Below is a small trained network, with its code and all its weights. Each question gives an input and a class and asks what happens when units are switched off, that is, made to give their printed mean instead of their output.

import numpy as np


def w(rows, s, z=0):
    codes = np.array(rows[::2]) - 128.0
    scale = np.full(codes.shape[1], s)
    scale[-1] = z or s
    return codes * scale


def norm(h):
    return h / np.sqrt((h * h).mean(-1, keepdims=True) + 1e-5)


def f(y):
    return y / 2 * (1 + np.tanh(0.7978845608 * (y + 0.044715 * y**3)))


def log_softmax(a):
    a = a - a.max(-1, keepdims=True)
    return a - np.log(np.exp(a).sum(-1, keepdims=True))


def net(x, mask):
    res = np.array(x, float).reshape(1, 6) / 4 @ E
    u = 0
    for l in range(4):
        y = f(norm(res) @ A[l][:, :-1].T + A[l][:, -1])
        res = res + np.where(mask[u : u + 7], y, B[l][:, -1]) @ B[l][:, :-1]
        u += 7
    return log_softmax(norm(res)[-1] @ U[:, :-1].T + U[:, -1])


A, B = {}, {}
E = w([
[133,125,127,127,129],'x0',
[187,175,182,253,93],'x1',
[126,216,62,113,99],'x2',
[125,128,128,129,126],'x3',
[144,124,127,122,132],'x4',
[104,197,223,67,76],'x5',
],0.0066)
A[0] = w([
[153,225,51,149,139,90],'0.n0',
[198,183,118,253,159,172],'0.n1',
[117,111,130,147,212,210],'0.n2',
[18,175,156,126,34,252],'0.n3',
[73,132,160,188,93,128],'0.n4',
[140,118,218,38,96,14],'0.n5',
[78,67,197,160,140,78],'0.n6',
],0.006,0.004)
B[0] = w([
[38,157,57,230,48,174],'0.n0',
[100,52,161,133,3,238],'0.n1',
[81,28,32,204,80,186],'0.n2',
[203,80,116,82,140,254],'0.n3',
[176,84,144,185,143,142],'0.n4',
[23,147,155,128,171,141],'0.n5',
[142,202,79,73,82,135],'0.n6',
],0.0062,0.0044)
A[1] = w([
[99,146,142,23,142,131],'1.n0',
[139,137,181,182,94,226],'1.n1',
[195,199,195,159,97,145],'1.n2',
[183,220,254,179,127,114],'1.n3',
[164,99,41,117,201,62],'1.n4',
[106,73,114,62,172,5],'1.n5',
[209,170,96,138,142,153],'1.n6',
],0.0087,0.003)
B[1] = w([
[230,191,147,193,134,254],'1.n0',
[155,81,64,115,125,253],'1.n1',
[54,125,52,104,177,229],'1.n2',
[2,75,59,164,160,234],'1.n3',
[21,126,103,178,101,208],'1.n4',
[67,183,185,174,135,194],'1.n5',
[34,229,174,96,98,137],'1.n6',
],0.0075,0.0034)
A[2] = w([
[50,67,107,53,76,176],'2.n0',
[134,143,149,142,147,120],'2.n1',
[134,107,240,108,158,31],'2.n2',
[105,135,138,9,132,132],'2.n3',
[88,81,109,191,158,128],'2.n4',
[70,6,250,131,178,253],'2.n5',
[37,101,54,177,149,115],'2.n6',
],0.012,0.0059)
B[2] = w([
[128,151,116,118,168,207],'2.n0',
[132,169,125,139,118,125],'2.n1',
[4,128,136,169,98,141],'2.n2',
[145,150,128,164,115,142],'2.n3',
[162,139,144,91,127,199],'2.n4',
[142,113,152,158,154,210],'2.n5',
[116,136,142,104,135,249],'2.n6',
],0.017,0.013)
A[3] = w([
[155,125,12,121,72,105],'3.n0',
[186,98,103,89,95,205],'3.n1',
[82,222,53,11,78,149],'3.n2',
[186,178,45,168,59,2],'3.n3',
[145,67,98,162,62,153],'3.n4',
[100,95,68,140,38,67],'3.n5',
[137,166,128,129,119,183],'3.n6',
],0.012,0.0044)
B[3] = w([
[95,150,207,55,250,173],'3.n0',
[79,191,156,181,33,157],'3.n1',
[125,91,29,154,39,251],'3.n2',
[155,207,254,155,117,163],'3.n3',
[186,61,106,59,56,159],'3.n4',
[137,183,223,6,192,151],'3.n5',
[212,53,86,140,152,150],'3.n6',
],0.0085,0.011)
U = w([
[128,90,144,125,227,254],'0',
[96,147,28,115,101,249],'1',
[210,45,133,195,80,69],'2',
[160,155,169,55,88,43],'3',
[81,160,171,251,130,44],'4',
[198,199,101,210,61,56],'5',
],0.025,0.0031)

Each question gives the input, the list of numbers given to net, and the class t.
The units are the neurons (one row each of A and B). Each row of codes is followed by its name. A weight is (code - 128) times the scale printed after its matrix; where a second scale follows, it is the last column's (A, B and U).
mask holds one flag per neuron, layer by layer. A switched-off neuron (its flag False) gives its mean, the last column of its row in B, instead of its output. The means were averaged over made-up inputs and are rounded, as every weight is.
A unit's drop is (log p(t) with every unit on - log p(t) with that unit switched off) / (log p(t) with every unit on - log p(t) with every unit switched off).
unit that matters most: the unit with the biggest drop
top k neurons: the k neurons with the biggest drops, biggest first
top k neurons in layer l: the k neurons of layer l with the biggest drops, biggest first
drop of u: that unit's drop, to one decimal
input [2,-3,0,4,7,8], class 4: top 2 neurons	(0.n5; 2.n2)
input [8,1,5,-7,-8,-5], class 3: top neuron	(1.n2)
input [7,1,-6,-3,-6,0], class 2: top 4 neurons	(1.n3; 1.n2; 0.n2; 2.n6)
input [3,8,5,-4,3,0], class 3: top 2 neurons	(0.n1; 0.n0)
input [8,1,2,2,5,-6], class 3: top 2 neurons	(0.n1; 1.n2)
input [4,7,3,2,2,1], class 1: top 3 neurons	(1.n2; 1.n3; 1.n0)
input [2,6,1,7,-2,5], class 1: top 3 neurons	(1.n2; 1.n1; 3.n0)
input [8,0,3,4,8,7], class 5: top 3 neurons	(0.n3; 1.n0; 2.n3)
input [7,-5,8,2,-5,1], class 5: top 2 neurons	(3.n3; 1.n3)
input [-7,1,6,-3,-6,-3], class 3: top 3 neurons	(1.n3; 1.n2; 3.n5)
input [0,1,5,5,1,0], class 3: top 2 neurons	(1.n3; 0.n0)
input [-8,0,-1,1,6,4], class 4: top 3 neurons in layer 0	(0.n3; 0.n0; 0.n5)
input [7,0,-3,-7,-6,6], class 4: top 2 neurons in layer 0	(0.n3; 0.n0)
input [3,7,1,-8,7,-5], class 3: unit that matters most	2.n5
input [-2,1,6,-1,6,0], class 3: top 3 neurons in layer 1	(1.n3; 1.n4; 1.n2)
input [8,6,-6,7,-6,2], class 0: top 2 neurons in layer 1	(1.n3; 1.n2)
input [-6,2,4,0,-1,0], class 3: top 2 neurons in layer 0	(0.n0; 0.n1)
input [3,7,-2,-8,5,6], class 0: drop of 1.n0	0.0
input [4,-8,-4,7,-3,1], class 4: drop of 0.n0	0.3
input [7,-8,-2,-1,-7,2], class 4: unit that matters most	1.n0
input [-5,6,-8,6,8,3], class 0: drop of 1.n3	0.2
input [-2,-4,0,6,-8,-4], class 0: top 4 neurons in layer 1	(1.n1; 1.n0; 1.n2; 1.n5)
